kotu: [  6 -30   8  13 -23 -25  11 -14 -24   3 -22 -23  11 -26]
lako: [ 13  -3  15  10 -16  32  10  20  -2  -6  18 -13  33 -13]
ris: [ 15  32 -13  -6 -16  -3  -2  20  13  18 -13  11  10  33]
pugi: [ 22  22  27  30  22 -16  25 -12 -23   6  -9  12 -16 -43]
kesu: [  4 -15   8  14  15 -37  10 -29 -40  20 -16 -25 -54 -33]
all pugi: [22]  0 1 4
all kotu: [11]  6 12
order: [-13  33 -13  13  -3  15  10 -16  32  10  20  -2  -6  18]  lako
shift +1: [-37]  [-36]
shift +1: [ 32 -13  -6]  [ 33 -12  -5]

gud: [-10 -10   7  12   4  -8   9 -16  -2   3  -8 -11  -5  -1 -11   9   2  -4
   7  -4  -8  10  -3 -15   4   3  -5  -1 -11 -11   0  -5  -5  -7 -10   8
  11  11   9  -2   1   3   4 -11  -1   0]
Dus: [ -2 -26  -4  -8  21 -29  39  18  -2   4   9  10  -7  22 -28   5   1   2
  -2  11  -6  -3  -6  15  25 -10   2  -2   6   7  -8  -6  35  11  28   4
  -1  13  13 -29 -29  -2 -13  -9   2  16]
Fosa: [ 11   8  -2  -5 -16 -10   1   2  -1 -15 -11 -11   4 -11  10  -3  -8  -8
   4  -1 -11  -5  -5  -7  -5  -2   9  -1 -11  -8   0   4   7   7   0   3
  12   3 -10 -10  -4   9  11   3   8  -4]
all Dus: [-29]  5 39 40
all Fosa: [-3]  15
shift +1: [9]  [10]
all Fosa: [-8]  16 17 29
order: [ 11  11   9  -2   1   3   4 -11  -1   0 -10 -10   7  12   4  -8   9 -16
  -2   3  -8 -11  -5  -1 -11   9   2  -4   7  -4  -8  10  -3 -15   4   3
  -5  -1 -11 -11   0  -5  -5  -7 -10   8]  gud

lipa: [ -5 -17   2   0 -40  -4  -5 -12  -1]
nama: [-13 -13  -1 -13   1   6   1   7   7]
razu: [  2 -12   0  -4  -5  -4  -1 -40 -17]
zolen: [  0 -21   1 -22   2   7  -3  -3  10]
order: [-40 -17 -12  -5  -4  -4  -1   0   2]  razu
order: [-17 -40  -1  -4  -5  -4   0 -12   2]  razu
order: [ -1 -17 -40 -12   0  -5  -5   2  -4]  lipa
all nama: [-13]  0 1 3
order: [  7  -1   1   7 -13 -13   1 -13   6]  nama
shift +1: [-13 -13]  [-12 -12]
shift +1: [  2 -12   0  -4]  [  3 -11   1  -3]

loz: [ -1  -1 -27  -1  -5   0   0   7   2   1  -3  -1   0   3  -2   4  -2 -12
   7   5 -12  -3  -2   3  -2  -9  -5   7   5  -1   7   6   8   2  10  -1
  -1  -6 -12]
zivof: [ -3  -1 -44   0  -2  -5  -2  18   5  -3  -4  -4  -3  -3   2   6  -8  -5
   1  -6 -15  -4  -1  -1   0 -23  -1   7  -2   0   2   6  -3   3   5   0
   1   8  -1]
sur: [  1   0   0   0   0   5   5  -4   2   2  -1   1   0   0   1  -5  -6  -6
   2   3   3  -5  -9  -1   5 -19   1  -3  -4   0 -16  10   0   4  -3  -3
  -4  -1 -17]
Gori: [ -1 -12 -27   8  -1  -3   5  -5   7  -9   7  -1  -3 -12  -2  -2  -6   4
  -1  -1   2  -5   5   7   0   2  -1   3   0  -2   3 -12   1  -1   9   0
  -2   6   7]
naza: [ -2   0 -10  -1 -13   1   0   0 -16   2  -2   2   1   3   0   1  -1   6
  -5   3  -6   6   0  -2   1 -14  -1  -3  -3   0 -14  -9   4 -14   0  -4
   5   3  -3]
order: [-13   2   0  -4  -6   0 -14   1   0  -2 -10   1  -1   3  -5   5   0   6
   1   4  -3  -1  -1   3   0  -9 -16   0   2  -3   6   0 -14   1  -2 -14
  -3  -2   3]  naza
shift -1: [-5]  [-6]
order: [-44 -23 -15  -8  -6  -5  -5  -4  -4  -4  -3  -3  -3  -3  -3  -2  -2  -2
  -1  -1  -1  -1  -1   0   0   0   0   1   1   2   2   3   5   5   6   6
   7   8  18]  zivof
order: [-27 -12 -12 -12  -9  -6  -5  -5  -3  -3  -2  -2  -2  -2  -1  -1  -1  -1
  -1  -1  -1   0   0   0   1   2   2   3   3   4   5   5   6   7   7   7
   7   8  10]  loz
shift -1: [-1  0]  [-2 -1]

sef: [-5 -3 40 -3]
giv: [41 45 18 45]
luza: [ 12  36 -13   8]
lem: [31 31 31 31]
Bilog: [30 28 14 21]
Sekat: [31 31 32 31]
vazi: [-1 24 30 31]
zov: [36 48 49 22]
shift -1: [ 36 -13]  [ 35 -14]
order: [32 31 31 31]  Sekat
shift -1: [-1]  [-2]
all lem: [31]  0 1 2 3
order: [22 49 48 36]  zov

vof: [-27 -17   6  12 -24 -32  -6  -6 -29]
gemi: [-31   1 -20  28 -23 -35 -51 -42 -31]
Gaf: [-31   1 -20  28 -23 -35 -51 -42  18]
zoze: [-31   1 -20  28 -23 -35 -51 -42 -16]
Fidu: [-23 -24  19   4  18 -20  -3  28 -10]
shift +1: [-51]  [-50]
shift +1: [-24 -32]  [-23 -31]

Kula: [ 21  27   0 -25 -17   3   9 -17   1  10   5  -1  -3  -9  14  17  11  12
   9  19  33  -3   4 -19  -7  13  -1   2  -7  -1  -1   9  21  -2 -15   7
  11  13   3  32  33  16  -1  10   8  13  28  12 -11   1   9 -14  -6  16
 -18   6   4  -1]
gupa: [ 25   5 -15 -18   4  10  29  -2 -24  -4   4  19  -8  -7  -3  -3   9  20
  -1 -13   4  29  -8  -3  10   8 -26   0  11  18  17  -5 -37 -11  12  15
   4  -7  13  19  12 -23  -7 -12   9   2 -18  13  14   8  13   7 -12  18
  11  -7   7   7]
mav: [ 32   9  11   1  10 -19  -1   9  33  -9 -11  -1   3   8   0  12   1  19
  -1   7 -17  -3 -25   6  13   3 -14  13  10  -6  14   9   4 -15  32   2
  21   4 -17  17   9  -7  -1  28  -1  -7  12  21  -3   5  16  -2  11  27
  13  16  -1 -18]
dasu: [ 28  12 -14 -24  -1  11  29  -6 -23  -1   5  17 -10  -9   0   2  12  22
   2  -8  12  27  -7  -8   8  10 -25   0   9  17  16  -4 -29 -10   7  16
   7  -4  13  26  19 -18  -7  -9  11   5 -10  15  10   8  15   3 -13  20
   6  -5   8   6]
all mav: [1]  3 16
shift -1: [32  2 21]  [31  1 20]
order: [  4  -3  11  27  10  19 -11  13   3  33  13  -1  28  -9  -2 -18 -17  -1
 -19  12   6  -7  32  -1 -15  -1   5   4   0   1  21  12  -6 -14 -17  13
  -3   8  -1   2  -1  16  10  17   7 -25  21  33  14   9   3  11  16   9
   1   9   9  -7]  Kula

dezir: [-27 -27 -26 -27]
Tig: [-28  27  -9  23]
Sim: [-27 -27 -27 -27]
Kared: [ 47 -45  47 -35]
sopa: [-10 -25 -16  35]
begak: [-26  10 -10  48]
fipel: [-12  48   3   4]
all Kared: [47]  0 2
order: [ 10  48 -26 -10]  begak
shift +1: [-27 -27 -27]  [-26 -26 -26]
all Sim: [-27]  0 1 2 3
order: [-25 -16 -10  35]  sopa
all sopa: [-10]  0

gari: [-7  0 -3  4]
zup: [  0  28 -29   0]
neme: [ -1   0  28 -29]
penin: [ -7   0  -3 -28]
shift -1: [-3]  [-4]
order: [  0   0  28 -29]  zup
order: [ 4 -7 -3  0]  gari

Gar: [ 16 -24  14  -7  -4 -19   8  19 -27   6 -27   2  25  -4 -21 -13  -4  -8
 -17 -31 -26  10]
Vema: [ -1  -3 -17   0  27   4  17  -5   0  -1  -1  17 -24  -3 -24   0  23   0
  -7 -42 -13  25]
pizor: [ 11   7  27 -18 -26  21 -13 -11 -12 -14 -14 -14  31  -7  30  13 -16   6
  10  29  16 -29]
rokuv: [  7  -4   5 -13   1   3   2 -12  -6 -13 -13   5  -7 -10  -3  -7   5   3
   4 -13   2   3]
dezur: [ 13  35 -10 -21 -14  14   3  -9  15 -10 -22  -9  44 -18  24   8  -2  41
  19  42  22 -39]
Kob: [ 19 -18  25 -31  -4   6  -4 -24 -17 -27 -26  10 -13 -21  -4  -8   2  -7
  14 -27  16   8]
ruz: [  8 -20  22 -18   4  -1  -1  -1 -22 -15 -15  12 -23 -13 -12 -14   3 -13
   3 -35   4  16]
poba: [-16  19 -22  14  10   5  10   8   8  10   9  -4   6   8  -1 -10   9  15
 -12   6 -17  -4]
Kuge: [ 25  -4 -31 -21   2  16 -18  -8 -27 -24  10 -26   8  19 -27 -18   6  -4
  14  -4 -13  -7]
Dufu: [-22 -14 -22  15  30  -5  18   8   1  13  11  13 -25   5 -27 -32  20   0
 -18 -36 -24  24]
order: [  8  16 -27  14  -7   2  -8  -4 -21 -13  10 -26 -27 -17 -24  -4   6  -4
 -31  25 -18  19]  Kob
shift -1: [5]  [4]
shift -1: [ 1 13]  [ 0 12]
all ruz: [-13]  13 17
all Vema: [0]  3 8 15 17
order: [-13 -13 -13 -13 -12 -10  -7  -7  -6  -4  -3   1   2   2   3   3   3   4
   5   5   5   7]  rokuv

gem: [-13  18 -14  42  -6  -2  10  13  18   4   6  -8  -5 -33  15 -22  -4 -10]
kan: [-13 -22 -14  -8   4  -5  -4  15  -6 -33  42  -9  18   6  13  18  -2  10]
mus: [ 18  -9  15   4  18  10  -7  -4   6  13  -5 -33  -8 -14  42 -22 -13  -2]
order: [ -9 -22   6 -13  -5 -14  15  -2  10  18  18  13  42  -7  -8 -33   4  -4]  mus
order: [-33  -8 -14  42 -22 -13  -2  18  -9  15   4  18  10  -7  -4   6  13  -5]  mus
order: [ 18   6  13  18  -2  10 -13 -22 -14  -8   4  -5  -4  15  -6 -33  42  -9]  kan

Ked: [-28 -14 -22  43  16  42 -33 -15  11  50 -32  -2  22  10 -18   7 -36  30
  30  -4  22 -27  22  -8  28  -1 -42  -2 -14 -18  -9 -22  -8   4  22  -3
 -18 -37  53 -10  -2 -16   1  -2   1  17   6  26  11  -5 -20  11]
Rav: [  9   4   0   6   0   2  -9  -1  13  -4 -22   7   5  -4   9  -5   2 -12
  -3   5  -2 -18  -5  -4 -11  -4   9   6   4  -4   5  -9 -12   7   6  -3
  22   0  -5 -20  14  -5  -2  -2   3   0  -7  -7   5   1  -8   7]
Noduv: [ -7   6 -18  11   2  19 -31 -19  17   3 -34  -4  22  -8  -7  -4 -12  -5
   5   0  20 -30   4  -8  10  -5 -25  17 -16 -19   7  -9 -19  26  25   0
 -13 -29  12 -28  12 -20 -13 -16  11  24  -2 -31   8   9  -9  52]
Zema: [-12  15  -6   8   3  23 -19   0  14   9 -23  -6  13  -4 -14  -9  -4  -7
   8   4   9 -21   1  -6  -7  22 -25   0  -9 -12   5 -13 -13  -2  16 -13
   8 -11   7 -26   6 -11  -3   7   8  17  16   5   3 -14  -7   4]
fim: [ -5  -6   7   9   1  -2  18   9   6   4  -5  24 -25  12  10  -4  15  -6
   5  -2 -29   3  -3  10 -19  -1  18   0  18  11  -8 -14  11  -6  -1  -9
  47  24  -2   6  -2  20   7  25 -12 -16   8  29  12  -9  -8 -21]
fak: [  2  -5   8  11   1  -5  19   8   5   6  -1  32 -23  25  22  -1   5  -8
   7  -1 -22   0  -2  11 -17  -4  13   0  12  12  -7 -15   8  -6  -2  -6
  39  17   0  -2  -6   5   6  12 -13 -13   4  29   7  -7  -6 -17]
shift +1: [-19  -1]  [-18   0]
all Zema: [8]  3 18 36 44

Lokub: [  4  -8  12  38  21  12 -11 -14 -10  21 -31 -33 -22  10 -14 -14 -19 -29]
Rakuv: [ 12 -33 -31 -14  21 -10 -29  38 -19  -8   4  12 -23  21 -11 -14  10 -14]
nog: [-31   8 -28 -27 -23 -13  13  17 -18 -18  12   6  24 -18  23  13  11  18]
dut: [-31   0 -25  -2  10  -4  13  15  11 -20 -14 -12   1   7   9  -9  -9 -20]
zore: [ -2 -19 -22 -29  26  -6  13  13   0  18 -16   9 -19  11  24 -13 -15 -25]
dekis: [-29  -6 -16 -19  -2 -14 -21  13   8  17  13   0  26 -22  -5   2   0 -22]
Zeda: [-24  12 -28  -8 -19   4  23  35   1 -10  15  -2  13  -6  -1  10   8  13]
niro: [ -2 -19 -22 -29  26  -6  13  13   0  18 -16 -21   0 -21  -9  15   9  14]
ziko: [ 21  -4  11  27  25  11   6  -1  -5  21 -17   5 -18  16 -24  -9 -15 -16]
Kito: [-18 -10 -27 -16  13  -5  13  33   5  10 -12   2  -2  12  13  -7  -3 -14]
duve: [ -2 -19 -22 -29  26  -6  -2  13   0 -19 -16 -21  -2   8 -19   2  -5 -19]
order: [-33 -31 -29 -22 -19 -14 -14 -14 -11 -10  -8   4  10  12  12  21  21  38]  Lokub
order: [-29 -22 -21 -19 -19 -19 -19 -16  -6  -5  -2  -2  -2   0   2   8  13  26]  duve
all duve: [-19]  1 9 14 17
shift +1: [-19]  [-18]

